Below are the code and all the weights of a small trained network. Each question names an input and a target symbol and asks about switching units off, where a switched-off unit gives its printed mean instead of its output.

import numpy as np


def w(rows, s, z=0):
    codes = np.array(rows[::2]) - 128.0
    scale = np.full(codes.shape[1], s)
    scale[-1] = z or s
    return codes * scale


def norm(h):
    return h / np.sqrt((h * h).mean(-1, keepdims=True) + 1e-5)


def softmax(a):
    e = np.exp(a - a.max(-1, keepdims=True))
    return e / e.sum(-1, keepdims=True)


def log_softmax(a):
    a = a - a.max(-1, keepdims=True)
    return a - np.log(np.exp(a).sum(-1, keepdims=True))


def net(x, mask):
    ids = ['αβγδεζθλμξπστφψω'.index(c) for c in x.split()]
    T = len(ids)
    res = E[ids] + P[:T]
    u = 0
    for l in range(2):
        r = norm(res)
        for j in range(3):
            rows = slice(2 * j, 2 * j + 2)
            q, k, v = (r @ M[l][rows].T for M in (Q, K, V))
            z = softmax(np.where(np.tri(T) > 0, q @ k.T / 2**0.5, -1e9)) @ v
            o = O[l][rows]
            res = res + np.where(mask[u + j], z, o[:, -1]) @ o[:, :-1]
        u += 3
    return log_softmax(norm(res)[-1] @ U[:, :-1].T + U[:, -1])


Q, K, V, O = {}, {}, {}, {}
E = w([
[153,51,138,99,135,73,127,137,115,129,58,133],'α',
[146,78,148,102,205,89,133,165,99,100,140,178],'β',
[93,44,156,106,140,109,122,100,182,116,101,136],'γ',
[130,6,133,84,158,136,145,162,166,115,139,116],'δ',
[155,58,158,117,171,105,172,182,123,80,178,108],'ε',
[111,26,122,89,176,165,128,104,156,81,131,52],'ζ',
[124,84,154,145,80,131,124,179,195,87,165,156],'θ',
[147,140,172,140,156,162,107,56,118,17,97,130],'λ',
[174,79,101,116,163,121,108,91,49,80,130,118],'μ',
[163,80,85,193,132,180,164,134,157,119,132,150],'ξ',
[179,130,105,148,135,222,97,193,118,107,102,93],'π',
[196,115,143,41,124,180,205,111,179,135,137,135],'σ',
[69,103,218,179,169,74,95,150,100,133,136,79],'τ',
[87,150,89,22,104,202,126,115,60,79,135,159],'φ',
[155,113,183,108,58,195,101,100,70,173,218,106],'ψ',
[10,157,37,115,150,99,183,117,120,97,217,63],'ω',
],0.025)
P = w([
[65,34,179,130,137,124,162,143,122,78,60,152],'0',
[85,6,177,120,177,141,126,149,144,64,96,170],'1',
[111,42,146,120,134,152,112,112,145,81,68,132],'2',
[111,68,141,119,148,169,106,124,142,74,118,150],'3',
[128,94,101,128,107,171,115,116,160,81,120,121],'4',
[132,103,83,127,115,150,120,148,143,95,130,125],'5',
[154,142,50,122,117,179,108,110,140,102,139,108],'6',
[126,157,41,116,104,173,115,121,143,106,178,119],'7',
[132,167,58,134,123,145,102,121,147,106,169,115],'8',
],0.019)
Q[0] = w([
[106,17,93,119,178,147,99,100,131,3,126,91],'0.h1',
[181,39,134,104,134,226,129,144,105,114,108,129],'0.h1',
[111,68,101,149,173,109,152,146,204,54,145,88],'0.h2',
[58,167,220,146,64,82,106,148,125,179,225,136],'0.h2',
[43,233,137,215,116,24,128,126,130,218,122,55],'0.h3',
[196,46,110,126,161,148,93,185,154,57,100,175],'0.h3',
],0.067)
K[0] = w([
[133,230,10,155,92,234,188,142,166,131,179,95],'0.h1',
[207,134,121,88,112,201,19,108,86,109,185,110],'0.h1',
[130,254,81,167,121,145,91,152,139,113,173,66],'0.h2',
[98,102,217,202,181,39,96,115,71,133,20,57],'0.h2',
[79,52,220,150,130,66,171,168,128,107,57,176],'0.h3',
[170,193,56,107,147,155,175,85,109,91,82,141],'0.h3',
],0.055)
V[0] = w([
[125,161,152,111,206,188,147,174,108,181,112,35],'0.h1',
[73,90,41,157,112,214,156,130,103,130,94,213],'0.h1',
[111,151,127,181,171,101,121,79,136,254,104,152],'0.h2',
[164,108,147,54,158,141,230,78,137,145,153,135],'0.h2',
[124,193,170,63,117,128,177,175,203,158,83,144],'0.h3',
[133,97,108,87,101,80,101,173,85,193,147,153],'0.h3',
],0.035)
O[0] = w([
[123,54,102,160,90,198,188,164,105,122,102,123,107],'0.h1',
[157,123,66,114,164,177,69,191,180,43,130,120,233],'0.h1',
[116,182,108,221,132,165,134,138,181,190,62,136,3],'0.h2',
[145,125,139,84,174,146,192,126,131,164,122,110,157],'0.h2',
[92,169,196,114,63,129,188,193,146,125,147,120,54],'0.h3',
[94,147,120,111,100,144,108,186,123,252,142,159,78],'0.h3',
],0.015,0.049)
Q[1] = w([
[202,61,28,4,179,193,99,137,141,41,130,148],'1.h1',
[128,116,162,134,102,144,216,158,139,83,108,94],'1.h1',
[114,159,87,208,115,128,64,98,101,141,105,169],'1.h2',
[90,50,62,127,155,179,27,141,115,78,155,174],'1.h2',
[118,1,73,17,224,158,149,98,97,46,162,116],'1.h3',
[101,120,86,148,99,132,108,133,124,91,139,129],'1.h3',
],0.062)
K[1] = w([
[112,122,91,138,105,216,73,64,46,186,176,122],'1.h1',
[107,116,129,165,97,119,119,112,98,62,114,148],'1.h1',
[87,112,128,162,133,57,40,149,94,93,112,183],'1.h2',
[63,145,161,253,106,147,84,120,110,127,151,79],'1.h2',
[75,211,42,91,121,150,136,122,101,79,184,121],'1.h3',
[119,123,139,87,129,110,125,134,91,124,127,136],'1.h3',
],0.067)
V[1] = w([
[180,145,140,154,98,186,111,85,121,165,224,79],'1.h1',
[174,152,140,72,120,198,110,134,118,112,163,157],'1.h1',
[194,182,109,139,150,103,165,186,21,111,116,180],'1.h2',
[201,208,61,41,98,182,187,62,148,109,156,133],'1.h2',
[152,77,111,212,161,73,153,168,177,143,254,87],'1.h3',
[57,203,11,103,130,111,169,98,74,100,167,104],'1.h3',
],0.056)
O[1] = w([
[149,59,154,83,152,164,105,70,177,126,144,205,139],'1.h1',
[109,90,182,166,164,145,97,173,152,160,81,184,253],'1.h1',
[190,186,129,178,120,153,169,126,67,105,168,173,114],'1.h2',
[101,217,71,104,59,125,203,71,136,131,110,172,190],'1.h2',
[101,144,68,235,83,121,145,126,189,181,203,118,177],'1.h3',
[7,176,171,171,179,159,113,171,68,139,129,77,198],'1.h3',
],0.022,0.047)
U = w([
[190,140,149,123,117,83,98,153,67,180,35,91,222],'α',
[181,153,157,196,193,83,147,177,77,140,113,177,122],'β',
[79,117,140,105,112,52,112,107,180,156,33,66,123],'γ',
[89,70,106,111,152,58,177,200,176,158,117,137,85],'δ',
[128,87,138,149,173,64,183,162,81,123,221,167,96],'ε',
[36,14,81,95,143,109,184,107,115,120,74,75,58],'ζ',
[66,137,185,111,77,17,62,132,132,99,200,162,92],'θ',
[117,139,238,175,137,79,128,34,93,37,70,100,140],'λ',
[119,127,43,121,226,79,77,75,1,152,88,153,44],'μ',
[166,193,73,160,197,133,97,125,232,90,86,110,86],'ξ',
[145,62,115,215,19,209,107,161,19,60,82,159,114],'π',
[194,181,192,150,115,168,203,130,177,126,89,93,241],'σ',
[232,147,166,131,93,164,106,106,111,163,194,25,255],'τ',
[100,195,177,16,156,226,80,205,74,78,89,136,52],'φ',
[145,109,235,139,116,209,102,47,161,155,81,189,177],'ψ',
[6,163,142,184,157,152,118,102,109,147,117,81,111],'ω',
],0.0073,0.0087)

Each question gives the input, a string of symbols that net reads in full, and the target symbol t.
The units are the heads (2 rows each of Q, K, V and O). Each row of codes is followed by its name. A weight is (code - 128) times the scale printed after its matrix; where a second scale follows, it is the last column's (O and U).
mask holds one flag per head, layer by layer. A switched-off head (its flag False) gives its mean, the last column of its rows in O, instead of its output. The means were averaged over made-up inputs and are rounded, as every weight is.
A unit's drop is (log p(t) with every unit on - log p(t) with that unit switched off) / (log p(t) with every unit on - log p(t) with every unit switched off).
The circuit of an input: a set's keep is (log p(t) with only the set's units on - log p(t) with every unit switched off) / (log p(t) with every unit on - log p(t) with every unit switched off). Starting from all 6 units, units are removed one at a time, each time the one whose removal leaves the highest keep (on an exact tie, the one counted first), for as long as the keep stays at least 0.8.
circuit, biggest first: the units of the circuit, biggest drop first
unit that matters most: the unit with the biggest drop
heads that matter: for each layer, one digit per head in row order, 1 if its drop is at least 0.15 and else 0, layers parted by /
drop when u is switched off: that unit's drop, to one decimal
input δ σ σ φ λ α φ θ ξ, target φ: circuit, biggest first : 1.h3
input τ π λ, target τ: circuit, biggest first : 0.h1, 1.h1, 0.h2
input ζ ψ ζ, target ψ: circuit, biggest first : 1.h1, 0.h1, 1.h3
input β γ θ, target θ: circuit, biggest first : 0.h1, 0.h2
input λ δ ψ α ε ψ β, target ψ: circuit, biggest first : 1.h1, 0.h1
input ξ α γ δ θ δ γ, target θ: circuit, biggest first : 0.h2, 0.h1
input ψ ξ σ δ, target σ: circuit, biggest first : 1.h2, 0.h2
input ζ ξ λ π β, target π: heads that matter : 100 / 000
input θ γ ω ζ, target ω: heads that matter : 000 / 001
input ω α β β σ λ, target σ: circuit, biggest first : 1.h2, 0.h3
input α α β, target β: circuit, biggest first : 0.h3, 1.h2, 1.h1, 1.h3
input β π θ σ θ β ω φ, target ω: heads that matter : 001 / 001
input β γ ξ α δ, target ξ: heads that matter : 100 / 011
input φ λ θ β σ γ δ, target σ: unit that matters most : 1.h2
input α ψ π π θ β ε τ, target α: heads that matter : 111 / 101
input μ α β ξ ξ λ, target ξ: circuit, biggest first : 0.h1, 1.h2
input δ ζ α, target ζ: heads that matter : 100 / 110
input σ ζ ξ β δ ε θ μ α, target μ: heads that matter : 001 / 000
input μ ξ λ ξ, target ξ: drop when 0.h1 is switched off : 0.3
input ξ β ζ, target ξ: unit that matters most : 0.h1
input γ γ α γ λ, target λ: drop when 0.h3 is switched off : 0.4
input φ ξ π ε, target π: drop when 0.h1 is switched off : 0.6
